Below is a small trained network, with its code and all its weights. Each question gives an input and a class and asks what happens when units are switched off, that is, made to give their printed mean instead of their output.

import numpy as np


def w(rows, s, z=0):
    codes = np.array(rows[::2]) - 128.0
    scale = np.full(codes.shape[1], s)
    scale[-1] = z or s
    return codes * scale


def f(y):
    return np.maximum(y, 0)


def log_softmax(a):
    a = a - a.max(-1, keepdims=True)
    return a - np.log(np.exp(a).sum(-1, keepdims=True))


def net(x, mask):
    res = np.array(x, float).reshape(1, 5) / 4 @ E
    y = f(res @ A[0][:, :-1].T + A[0][:, -1])
    res = res + np.where(mask, y, B[0][:, -1]) @ B[0][:, :-1]
    return log_softmax(res[-1] @ U[:, :-1].T + U[:, -1])


A, B = {}, {}
E = w([
[158,197,40,75,195,130],'x0',
[68,30,22,79,118,98],'x1',
[182,16,194,117,221,230],'x2',
[249,110,43,165,165,130],'x3',
[164,41,215,131,76,2],'x4',
],0.0089)
A[0] = w([
[138,203,103,107,187,114,110],'neuron 1',
[182,210,93,122,99,123,155],'neuron 2',
[189,58,133,145,166,123,151],'neuron 3',
[180,166,174,121,121,112,87],'neuron 4',
[138,212,94,159,150,91,176],'neuron 5',
[161,135,202,185,146,156,126],'neuron 6',
[99,55,91,98,193,147,215],'neuron 7',
[16,148,145,75,117,136,212],'neuron 8',
[177,232,78,141,143,98,110],'neuron 9',
[94,100,175,140,88,101,164],'neuron 10',
[178,150,189,112,85,37,239],'neuron 11',
[65,141,63,162,82,69,153],'neuron 12',
[149,83,113,106,91,71,113],'neuron 13',
[227,70,119,150,189,131,94],'neuron 14',
[179,166,227,188,194,156,139],'neuron 15',
[70,120,71,31,202,219,199],'neuron 16',
[163,228,55,124,134,150,164],'neuron 17',
[99,128,145,212,100,139,180],'neuron 18',
[134,171,107,134,111,118,63],'neuron 19',
[158,145,95,124,71,91,108],'neuron 20',
[187,121,90,120,177,114,89],'neuron 21',
[161,68,101,110,124,160,145],'neuron 22',
[110,167,126,124,184,251,148],'neuron 23',
[136,96,71,91,148,158,147],'neuron 24',
[110,189,95,112,148,109,179],'neuron 25',
[124,125,194,144,118,106,164],'neuron 26',
[186,153,165,147,103,119,131],'neuron 27',
[68,157,176,170,67,48,252],'neuron 28',
[149,134,85,169,91,118,150],'neuron 29',
[134,50,122,147,135,81,85],'neuron 30',
[9,141,123,123,90,92,119],'neuron 31',
[210,46,140,148,137,146,158],'neuron 32',
],0.013,0.0046)
B[0] = w([
[100,141,133,167,199,163,183],'neuron 1',
[93,99,127,112,180,171,187],'neuron 2',
[168,59,107,139,67,92,195],'neuron 3',
[102,113,146,155,134,128,161],'neuron 4',
[67,86,144,126,164,202,191],'neuron 5',
[40,85,200,94,105,179,192],'neuron 6',
[177,129,108,193,91,102,206],'neuron 7',
[71,85,178,192,35,145,206],'neuron 8',
[88,89,128,117,225,182,201],'neuron 9',
[110,104,134,31,117,57,188],'neuron 10',
[119,105,86,107,171,61,214],'neuron 11',
[13,149,113,104,154,193,202],'neuron 12',
[187,178,105,150,167,91,176],'neuron 13',
[170,39,162,100,51,143,210],'neuron 14',
[63,144,204,160,140,217,217],'neuron 15',
[152,176,79,188,117,50,252],'neuron 16',
[92,113,102,171,220,169,222],'neuron 17',
[117,93,105,74,151,148,166],'neuron 18',
[132,142,114,122,140,196,151],'neuron 19',
[134,158,106,117,167,164,168],'neuron 20',
[142,30,159,138,77,161,179],'neuron 21',
[169,83,103,157,90,117,175],'neuron 22',
[254,193,114,125,215,134,230],'neuron 23',
[138,97,50,150,116,144,188],'neuron 24',
[109,112,148,167,148,169,183],'neuron 25',
[97,75,157,131,93,90,182],'neuron 26',
[80,83,143,122,133,115,168],'neuron 27',
[65,81,91,84,164,110,224],'neuron 28',
[155,125,68,155,174,157,162],'neuron 29',
[172,143,82,110,132,106,175],'neuron 30',
[41,95,145,138,62,149,200],'neuron 31',
[173,30,168,105,45,67,208],'neuron 32',
],0.0089,0.018)
U = w([
[67,119,74,54,142,100,5],'0',
[150,55,71,167,159,18,65],'1',
[38,16,202,125,1,118,161],'2',
[222,60,117,158,41,104,107],'3',
[70,68,104,175,169,223,223],'4',
[86,205,214,150,198,181,112],'5',
[111,204,63,249,91,103,74],'6',
],0.0087,0.0027)

Each question gives the input, the list of numbers given to net, and the class t.
The units are the neurons (one row each of A and B). Each row of codes is followed by its name. A weight is (code - 128) times the scale printed after its matrix; where a second scale follows, it is the last column's (A, B and U).
mask holds one flag per neuron, in row order. A switched-off neuron (its flag False) gives its mean, the last column of its row in B, instead of its output. The means were averaged over made-up inputs and are rounded, as every weight is.
A unit's drop is (log p(t) with every unit on - log p(t) with that unit switched off) / (log p(t) with every unit on - log p(t) with every unit switched off).
The circuit of an input: a set's keep is (log p(t) with only the set's units on - log p(t) with every unit switched off) / (log p(t) with every unit on - log p(t) with every unit switched off). Starting from the 12 units with the biggest drops (on a tie, the unit counted first), units are removed one at a time, each time the one whose removal leaves the highest keep (on an exact tie, the one counted first), for as long as the keep stays at least 0.8.
circuit, biggest first: the units of the circuit, biggest drop first
unit that matters most: the unit with the biggest drop
top k neurons: the k neurons with the biggest drops, biggest first
drop of u: that unit's drop, to one decimal
input [8,3,0,-4,4], class 1: circuit, biggest first -> neuron 15
input [7,-6,2,2,5], class 2: top 2 neurons -> neuron 23; neuron 14
input [1,-2,0,-3,-1], class 5: top 2 neurons -> neuron 32; neuron 14
input [4,-4,-1,8,6], class 2: top 2 neurons -> neuron 14; neuron 32
input [-8,-4,6,-2,-6], class 2: top 2 neurons -> neuron 6; neuron 17
input [-1,-2,-1,-2,-1], class 2: top 3 neurons -> neuron 23; neuron 17; neuron 9
input [5,-4,7,-4,-7], class 5: top 2 neurons -> neuron 23; neuron 15
input [5,3,4,7,-5], class 3: top 2 neurons -> neuron 14; neuron 21
input [6,8,-8,-7,2], class 4: top 3 neurons -> neuron 12; neuron 32; neuron 14
input [-4,-3,-4,5,5], class 1: top 2 neurons -> neuron 11; neuron 8
input [-7,8,1,3,4], class 1: top 2 neurons -> neuron 13; neuron 8
input [2,6,4,-5,8], class 1: drop of neuron 15 -> 0.4
input [4,6,0,6,7], class 3: drop of neuron 25 -> 0.0
input [-6,-5,0,-5,-8], class 5: drop of neuron 23 -> 0.5
input [-6,-4,-7,6,3], class 0: unit that matters most -> neuron 11
input [-8,4,-6,3,6], class 0: drop of neuron 12 -> 0.1
